Below are the code and all the weights of a small trained network. Each question names an input and a class and asks about switching units off, where a switched-off unit gives its printed mean instead of its output.

import numpy as np


def w(rows, s, z=0):
    codes = np.array(rows[::2]) - 128.0
    scale = np.full(codes.shape[1], s)
    scale[-1] = z or s
    return codes * scale


def f(y):
    return y / 2 * (1 + np.tanh(0.7978845608 * (y + 0.044715 * y**3)))


def log_softmax(a):
    a = a - a.max(-1, keepdims=True)
    return a - np.log(np.exp(a).sum(-1, keepdims=True))


def net(x, mask):
    res = np.array(x, float).reshape(1, 4) / 4 @ E
    y = f(res @ A[0][:, :-1].T + A[0][:, -1])
    res = res + np.where(mask, y, B[0][:, -1]) @ B[0][:, :-1]
    return log_softmax(res[-1] @ U[:, :-1].T + U[:, -1])


A, B = {}, {}
E = w([
[232,163,88,225,156,102,133],'x0',
[138,134,218,129,225,121,254],'x1',
[151,197,74,39,115,46,173],'x2',
[212,170,217,61,82,185,81],'x3',
],0.0092)
A[0] = w([
[142,153,183,137,150,124,216,78],'neuron 1',
[165,146,111,116,86,134,28,46],'neuron 2',
[129,22,139,185,173,255,98,92],'neuron 3',
[196,175,136,84,70,203,77,90],'neuron 4',
[174,146,64,66,140,81,156,67],'neuron 5',
[207,115,116,192,138,107,133,157],'neuron 6',
[33,77,164,40,118,137,127,161],'neuron 7',
[171,166,62,48,140,111,168,80],'neuron 8',
[230,142,106,190,131,110,153,138],'neuron 9',
[232,152,101,189,151,85,121,155],'neuron 10',
[134,201,114,86,130,85,151,12],'neuron 11',
[65,94,53,174,127,75,108,78],'neuron 12',
[55,87,38,159,166,76,165,32],'neuron 13',
[153,178,75,74,101,103,171,51],'neuron 14',
[82,57,137,23,134,135,162,139],'neuron 15',
[116,209,111,82,148,38,109,119],'neuron 16',
[233,173,198,61,113,176,83,18],'neuron 17',
[125,143,38,157,47,108,30,26],'neuron 18',
[124,167,184,139,160,121,200,96],'neuron 19',
[140,148,188,156,155,135,211,9],'neuron 20',
[127,124,125,42,111,8,142,83],'neuron 21',
],0.0085,0.0013)
B[0] = w([
[94,166,79,69,171,160,133,201],'neuron 1',
[114,160,111,116,154,139,168,209],'neuron 2',
[164,128,159,211,64,179,156,241],'neuron 3',
[107,165,159,97,174,93,177,231],'neuron 4',
[158,123,131,168,101,155,132,190],'neuron 5',
[166,53,116,132,127,92,59,192],'neuron 6',
[200,1,76,105,82,57,24,229],'neuron 7',
[139,98,147,193,93,162,140,196],'neuron 8',
[173,80,92,86,127,87,69,209],'neuron 9',
[194,11,84,50,112,73,87,219],'neuron 10',
[145,154,152,172,82,162,146,176],'neuron 11',
[46,213,158,89,156,71,174,209],'neuron 12',
[96,157,193,168,152,53,195,225],'neuron 13',
[154,125,155,191,82,196,135,187],'neuron 14',
[156,81,106,84,135,114,67,207],'neuron 15',
[186,135,153,167,86,170,122,194],'neuron 16',
[80,163,217,126,142,21,208,251],'neuron 17',
[93,193,60,75,156,206,157,254],'neuron 18',
[112,169,88,57,161,166,125,197],'neuron 19',
[60,154,82,81,162,229,156,197],'neuron 20',
[152,103,146,197,124,163,111,203],'neuron 21',
],0.0077,0.0088)
U = w([
[179,63,94,87,114,72,53,229],'0',
[98,206,198,139,153,27,189,173],'1',
[106,210,53,68,161,242,138,11],'2',
[168,137,177,255,72,223,126,74],'3',
],0.0097,0.0012)

Each question gives the input, the list of numbers given to net, and the class t.
The units are the neurons (one row each of A and B). Each row of codes is followed by its name. A weight is (code - 128) times the scale printed after its matrix; where a second scale follows, it is the last column's (A, B and U).
mask holds one flag per neuron, in row order. A switched-off neuron (its flag False) gives its mean, the last column of its row in B, instead of its output. The means were averaged over made-up inputs and are rounded, as every weight is.
A unit's drop is (log p(t) with every unit on - log p(t) with that unit switched off) / (log p(t) with every unit on - log p(t) with every unit switched off).
The circuit of an input: a set's keep is (log p(t) with only the set's units on - log p(t) with every unit switched off) / (log p(t) with every unit on - log p(t) with every unit switched off). Starting from the 12 units with the biggest drops (on a tie, the unit counted first), units are removed one at a time, each time the one whose removal leaves the highest keep (on an exact tie, the one counted first), for as long as the keep stays at least 0.8.
circuit, biggest first: the units of the circuit, biggest drop first
unit that matters most: the unit with the biggest drop
top k neurons: the k neurons with the biggest drops, biggest first
drop of u: that unit's drop, to one decimal
input [-8,4,-6,-3], class 0: circuit, biggest first	[neuron 7]
input [3,4,2,2], class 2: circuit, biggest first	[neuron 20; neuron 13]
input [8,-3,-1,8], class 0: top 4 neurons	[neuron 10; neuron 9; neuron 6; neuron 13]
input [6,6,6,6], class 0: top 3 neurons	[neuron 10; neuron 9; neuron 18]
input [-4,0,2,-3], class 0: top 2 neurons	[neuron 17; neuron 7]
input [-3,-7,-2,6], class 2: top 2 neurons	[neuron 18; neuron 13]
input [6,-7,-4,-1], class 2: top 3 neurons	[neuron 18; neuron 7; neuron 2]
input [7,-1,3,8], class 1: top 2 neurons	[neuron 17; neuron 4]
input [-8,2,8,-7], class 0: top 2 neurons	[neuron 7; neuron 15]
input [1,6,-6,7], class 1: top 2 neurons	[neuron 17; neuron 18]
input [3,8,7,2], class 2: top 3 neurons	[neuron 1; neuron 19; neuron 20]
input [1,3,-2,2], class 2: top 2 neurons	[neuron 13; neuron 7]
input [3,-4,2,-4], class 1: top 3 neurons	[neuron 13; neuron 12; neuron 7]
input [-5,-1,0,8], class 1: unit that matters most	neuron 17
input [2,8,-7,6], class 2: top 4 neurons	[neuron 20; neuron 1; neuron 19; neuron 13]
input [2,4,2,2], class 2: top 2 neurons	[neuron 7; neuron 13]
input [-4,-6,5,6], class 1: top 3 neurons	[neuron 17; neuron 4; neuron 20]
input [8,5,-1,6], class 0: top 2 neurons	[neuron 10; neuron 9]
input [5,4,0,2], class 0: drop of neuron 10	0.2
input [-5,8,-2,-5], class 2: unit that matters most	neuron 20
input [5,-5,6,3], class 3: drop of neuron 8	0.3
input [8,3,5,4], class 0: drop of neuron 11	0.0
input [-5,-6,7,-4], class 3: drop of neuron 8	0.1
